[[ 58.2 -20.8  40.3 -26.2  77.6 -41.9]
 [-44.6   7.0 -61.4  14.4 -56.6  24.5]
 [-11.6  30.6 -25.1  18.4 -23.8  13.4]]: 24.5

[[-87.0  69.8   5.7   2.9]
 [ 49.8 -69.1   5.7 -40.6]
 [ 27.0  69.8  40.7   2.9]]: -40.6

[[-38.9 -12.4  -2.4  41.3  31.0 -44.4]
 [ -8.0  28.7  41.2  51.4  42.4 -28.7]
 [ 15.2  11.3 -66.1  -5.5  -6.7 -31.1]]: -28.7

[[  9.4  48.4  30.4  66.8  -6.8]
 [ 68.5  43.5  43.9  36.7   9.4]
 [ 59.6  48.4 -74.6  43.4  -4.1]]: 9.4

[[-47.5  30.6  -8.1  11.3 -13.5 -72.9]
 [ 15.6 -16.0  -9.9  12.1 -20.0  49.3]
 [-40.9  41.9   0.2   9.9  25.0 -44.7]]: 49.3

[[  7.0  -0.8   4.0  11.7  44.4]
 [  3.7  -0.2  10.9  78.9  -1.3]
 [ -0.7   3.6  10.7   0.6 -72.1]]: -1.3

[[ 35.1  11.2 -68.7  59.4]
 [-37.1 -14.6  -2.8 -20.6]
 [ 26.8   8.5 -71.9  45.7]]: -20.6

[[ 39.9  14.5  -7.7 -23.0  20.1  -3.3   8.5]
 [ -5.6 -35.2   7.4   9.3  27.2 -39.0  33.1]
 [ 37.7 -27.8  33.4 -43.9 -35.4 -82.6 -21.4]]: 33.1
---
[[ -7.5  16.7  73.8  11.8  -5.6]
 [ 37.5  31.5 -32.6 -35.2 -36.4]
 [-38.9 -49.9 -28.7  39.4 -16.7]] gives 37.5

[[-51.4 -30.7  42.0 -64.6  49.9  47.5]
 [-87.1 -30.1  26.3 -85.5  13.3  53.8]
 [ 35.9   2.8 -30.9   7.6 -82.5 -25.4]] gives -87.1

[[ 26.5  45.9   8.5 -49.7 -70.7 -24.6]
 [-53.1 -79.2 -38.0  26.5  45.9   8.5]
 [ 77.8  19.0 -53.1 -79.2 -38.0  26.5]] gives -53.1

[[ 64.7  13.6  10.9  62.0   4.1 -60.5]
 [ 32.0  49.8  44.0 -62.8 -40.7 -65.1]
 [ 30.5  65.6  16.3 -36.9 -51.4 -79.9]] gives 32.0

[[ 23.9  27.4 -45.2 -16.6 -49.3 -83.2  60.1]
 [-36.6 -12.6   2.0 -47.3  50.2  36.6 -40.8]
 [ 69.6  59.5   6.1  32.0 -40.2 -75.3 -44.1]] gives -36.6

[[-67.4   5.7  12.1  13.1   9.4 -14.9]
 [ 36.0 -73.2  -7.5  -8.6  59.2 -75.2]
 [ 47.5  38.1 -34.6  -2.1  36.2  39.1]] gives 36.0
---
[[ 66 784  43  57 138]
 [488 150 113 455 129]] | 784

[[-16 -33 -31 -19]
 [ 49   8 -21 -34]
 [-10   3   4 -12]] | -33

[173 204  28 155] | 204

[ 606  -78 -507 -817 -884 -446 -266] | -78

[3019 9669 3983 5901] | 9669

[-288  784  109 -788] | 784

[5390 5139 3684 1260 8409 4722] | 5139

[-863  196   31  654] | 196

[[ -9   7 -23  32]
 [-10 -28  15   5]] | 7

[[331 744 208 185 898]
 [617 520 795 203 564]] | 744
---
-213.058,-238.637,-39.665,166.551,215.762,-16.696,-35.806
-59.422,-72.826,150.960,33.645,58.841,145.382,151.262
-59.855,-60.771,-76.921,95.001,97.414,-62.612,-76.372
gives -59.422

-0.1,-1.4,1.0,-2.0
0.1,-1.5,1.5,-1.6
gives -0.1

19.83,14.57,59.18,-41.98,-58.17,-36.82,-109.13
149.29,-22.49,-69.86,14.31,-174.81,-50.82,23.52
gives 19.83

0.152,-0.030,-0.091,0.210,0.229,-0.143
-0.068,0.184,-0.165,0.030,0.109,-0.129
-0.120,0.219,-0.134,-0.039,0.039,-0.082
gives -0.068

20.6,2.6,-3.4,1.8
15.6,-1.2,-17.4,-3.4
gives 20.6

0.101,0.164,0.026,0.136
0.110,0.018,-0.067,0.007
-0.218,-0.117,0.102,-0.070
gives 0.110
---
[[-50.45, -56.88, -18.99, 29.58, 80.57, 167.81, 14.36],
 [222.45, 16.51, -118.21, 25.28, 14.03, 221.84, 145.29]]
-18.99

[[8.3, -170.1, 48.3, 19.4, -46.8, -93.0, 39.3],
 [-31.0, -36.8, -1.5, -65.4, 8.0, -18.2, -96.7],
 [94.6, 7.7, -11.9, -85.9, 134.8, -9.1, -87.8]]
-1.5

[[34.2, 68.4, 59.7, 44.1, -9.2, 70.8, -38.1],
 [-4.9, 147.4, 145.3, 197.0, 89.4, 152.9, -118.7]]
59.7

[[-0.18, 0.20, 0.00, -0.07, 0.12],
 [-0.15, 0.16, -0.02, -0.08, 0.13]]
0.00

[[0.138, 0.080, -0.173, -0.190, 0.134, -0.190],
 [0.198, 0.083, -0.193, -0.176, 0.179, -0.176]]
-0.173

[[0.721, -1.348, 0.735, 1.570, -1.653, -1.653, -2.060],
 [-0.379, -1.448, 0.365, 0.114, 1.460, 1.460, 1.815],
 [-0.483, -1.712, 0.227, -0.511, 1.362, 1.362, 1.663]]
0.365

[[-3.42, 13.36, -7.39, -11.41, -5.77],
 [-8.35, -17.29, 7.60, 5.49, 4.57],
 [0.32, -3.19, -7.79, 6.54, -4.65]]
7.60

[[0.2, -1.0, 1.7, -1.5, -0.9, 2.1],
 [-1.7, -1.3, 0.4, 0.7, -0.7, 0.6],
 [-0.5, -0.6, -1.2, -0.4, 1.7, 1.6]]
0.4
---
Q: array([  9.082,   0.767,   1.740, -15.355])
A: -15.355
Q: array([ 0.96,  1.89, -1.27,  1.01, -1.55,  0.44, -0.14])
A: -0.14
Q: array([  1.507,  -4.486, -14.961,   5.456, -14.226,  10.123])
A: 10.123
Q: array([ 0.116, -0.118, -0.073,  0.132])
A: 0.132
Q: array([-0.6, -0.9,  1.0, -1.6])
A: -1.6
Q: array([ -38.80,  123.78,  115.01,  -65.30,   11.85,  -20.41, -141.04])
A: -141.04
Q: array([-1.5, -1.1,  0.3,  1.7])
A: 1.7
---
554,783,281,399
600,275,522,19
--> 275

73,69,75,15,69
66,76,67,83,68
--> 76

526,506,558,834,682,301
455,646,448,233,753,864
--> 646

334,319,107,175,333,373,227
639,52,982,188,870,178,509
--> 52

-8,-27,-9,0,-23,-26
11,38,12,2,-10,-7
--> 38

46,-29,12,36
30,-17,2,38
--> -17

47,43,34,46,31
63,17,35,80,20
--> 17

4271,5326,8143,1034,4628,8364
4722,8011,5518,5761,7295,5039
--> 8011

704,14,4,906,876
550,127,162,757,604
--> 127

3037,3917,4699,5973,4702,3053
3861,7333,4588,5948,8075,3737
--> 7333
---
[[ 15.0   7.6  -5.5  21.3   4.1 -54.5]
 [ 48.0  79.0  48.9  20.3 -28.0 -37.5]]	79.0, -54.5

[[-58.4  15.1  85.6  -2.1 -54.8  30.6]
 [-14.0   6.5 -38.3  58.6 -37.8 -52.9]]	85.6, -58.4

[[-44.7  43.6 -13.1  52.2  12.0  75.1]
 [-22.1 -33.7 -69.8 -22.6  23.9   2.4]]	75.1, -69.8

[[ 49.3  79.2 -27.4 -77.6]
 [ -1.8  10.1  36.3  -9.3]
 [ -9.9  -3.2 -62.8 -28.0]]	79.2, -77.6

[[-72.3 -12.2 -29.3  -0.1 -38.2 -26.7 -38.7]
 [-30.0 -12.1 -21.4  23.8 -41.7   3.8 -13.5]]	23.8, -72.3

[ -6.2  76.3 -38.4  32.0]	76.3, -38.4

[[-48.4 -33.0  23.4 -82.3   3.9 -44.1 -55.7]
 [ 30.5 -66.0  -1.4  43.6  19.1  46.3 -56.0]]	46.3, -82.3

[[  9.6 -22.2  60.4   9.2   5.7]
 [ 54.7  22.6  52.7  80.8 -22.5]
 [ -2.6 -29.6  61.6  -7.9  10.1]]	80.8, -29.6

[67.8 13.6 -0.6  4.3]	67.8, -0.6
